Here is a tiny trained network, its code and every weight. The questions are about switching its units off for an input and a class, where a switched-off unit gives its printed mean instead of its output.

import numpy as np


def w(rows, s, z=0):
    codes = np.array(rows[::2]) - 128.0
    scale = np.full(codes.shape[1], s)
    scale[-1] = z or s
    return codes * scale


def f(y):
    return np.maximum(y, 0)


def log_softmax(a):
    a = a - a.max(-1, keepdims=True)
    return a - np.log(np.exp(a).sum(-1, keepdims=True))


def net(x, mask):
    res = np.array(x, float).reshape(1, 6) / 4 @ E
    y = f(res @ A[0][:, :-1].T + A[0][:, -1])
    res = res + np.where(mask, y, B[0][:, -1]) @ B[0][:, :-1]
    return log_softmax(res[-1] @ U[:, :-1].T + U[:, -1])


A, B = {}, {}
E = w([
[144,74,195,183,203],'x0',
[6,147,141,144,163],'x1',
[126,123,128,132,119],'x2',
[130,134,128,126,135],'x3',
[127,125,128,129,125],'x4',
[126,96,46,174,181],'x5',
],0.012)
A[0] = w([
[186,89,112,110,109,165],'N1',
[103,175,86,53,89,99],'N2',
[211,158,111,152,103,181],'N3',
[23,167,94,142,113,154],'N4',
[130,200,242,99,77,45],'N5',
[50,79,155,67,167,183],'N6',
[198,92,73,111,145,169],'N7',
[141,101,30,158,173,47],'N8',
[170,74,196,158,205,98],'N9',
[116,81,18,173,163,8],'N10',
[85,137,80,160,160,100],'N11',
[140,70,255,154,174,80],'N12',
[103,178,84,41,68,22],'N13',
[67,143,140,114,159,231],'N14',
[214,115,113,139,82,150],'N15',
[102,41,221,188,171,54],'N16',
[126,156,217,58,100,33],'N17',
[25,100,126,111,138,144],'N18',
[210,131,107,79,133,200],'N19',
[10,177,143,177,118,139],'N20',
[59,170,127,153,142,188],'N21',
[21,188,136,158,165,176],'N22',
[117,172,251,87,82,39],'N23',
[106,190,66,98,47,89],'N24',
[111,241,57,101,79,70],'N25',
[119,170,7,153,105,75],'N26',
[124,113,105,157,116,50],'N27',
],0.0095,0.0014)
B[0] = w([
[165,114,152,97,68,191],'N1',
[130,142,58,208,142,206],'N2',
[155,100,209,83,51,200],'N3',
[195,133,167,108,85,220],'N4',
[23,73,113,70,206,233],'N5',
[171,141,158,111,99,202],'N6',
[156,76,179,72,81,205],'N7',
[33,29,125,62,207,210],'N8',
[160,191,103,193,141,236],'N9',
[3,49,100,63,223,218],'N10',
[84,98,138,73,118,183],'N11',
[148,161,43,211,169,252],'N12',
[119,159,80,188,119,219],'N13',
[193,118,157,155,67,198],'N14',
[147,116,188,94,83,211],'N15',
[182,188,61,197,134,254],'N16',
[36,102,120,77,193,211],'N17',
[178,135,170,76,57,213],'N18',
[185,132,188,98,68,206],'N19',
[176,129,164,76,50,240],'N20',
[176,104,163,97,71,202],'N21',
[187,104,164,83,52,243],'N22',
[28,78,127,103,212,235],'N23',
[149,187,95,203,153,223],'N24',
[177,177,65,200,166,224],'N25',
[119,165,73,151,176,206],'N26',
[137,98,100,101,167,144],'N27',
],0.0069,0.0091)
U = w([
[216,139,234,75,71,62],'0',
[162,202,93,253,162,254],'1',
[9,97,161,64,194,86],'2',
],0.013,0.00056)

Each question gives the input, the list of numbers given to net, and the class t.
The units are the neurons (one row each of A and B). Each row of codes is followed by its name. A weight is (code - 128) times the scale printed after its matrix; where a second scale follows, it is the last column's (A, B and U).
mask holds one flag per neuron, in row order. A switched-off neuron (its flag False) gives its mean, the last column of its row in B, instead of its output. The means were averaged over made-up inputs and are rounded, as every weight is.
A unit's drop is (log p(t) with every unit on - log p(t) with that unit switched off) / (log p(t) with every unit on - log p(t) with every unit switched off).
The circuit of an input: a set's keep is (log p(t) with only the set's units on - log p(t) with every unit switched off) / (log p(t) with every unit on - log p(t) with every unit switched off). Starting from the 12 units with the biggest drops (on a tie, the unit counted first), units are removed one at a time, each time the one whose removal leaves the highest keep (on an exact tie, the one counted first), for as long as the keep stays at least 0.8.
units of the circuit, in order: the units of the circuit, biggest drop first
most important unit: the unit with the biggest drop
k most important neurons: the k neurons with the biggest drops, biggest first
drop when u is switched off: that unit's drop, to one decimal
input [5,-7,-2,-1,6,8], class 2: units of the circuit, in order	N8
input [-1,1,8,-7,7,-2], class 2: units of the circuit, in order	N16; N22
input [5,3,6,8,7,-5], class 1: 4 most important neurons	N12; N16; N10; N8
input [-1,-6,0,-8,-2,7], class 2: 2 most important neurons	N10; N8
input [-1,5,3,-6,7,-7], class 2: 3 most important neurons	N23; N5; N17
input [2,-1,4,8,3,1], class 1: 3 most important neurons	N22; N20; N18
input [-5,0,0,-5,8,-6], class 2: 3 most important neurons	N5; N23; N17
input [8,6,-5,-7,-1,5], class 1: 2 most important neurons	N16; N12
input [-4,4,-3,-6,-7,1], class 0: 2 most important neurons	N12; N16
input [3,3,-8,1,1,-5], class 2: 2 most important neurons	N23; N5
input [-5,0,-4,7,0,-6], class 2: drop when N16 is switched off	0.3
input [-3,-2,-3,-1,0,-1], class 1: drop when N20 is switched off	0.2
input [3,-4,5,-3,-4,-5], class 2: drop when N23 is switched off	0.2
input [-6,5,-5,3,-7,3], class 1: most important unit	N25
input [6,-8,5,-7,-7,8], class 0: drop when N7 is switched off	0.3
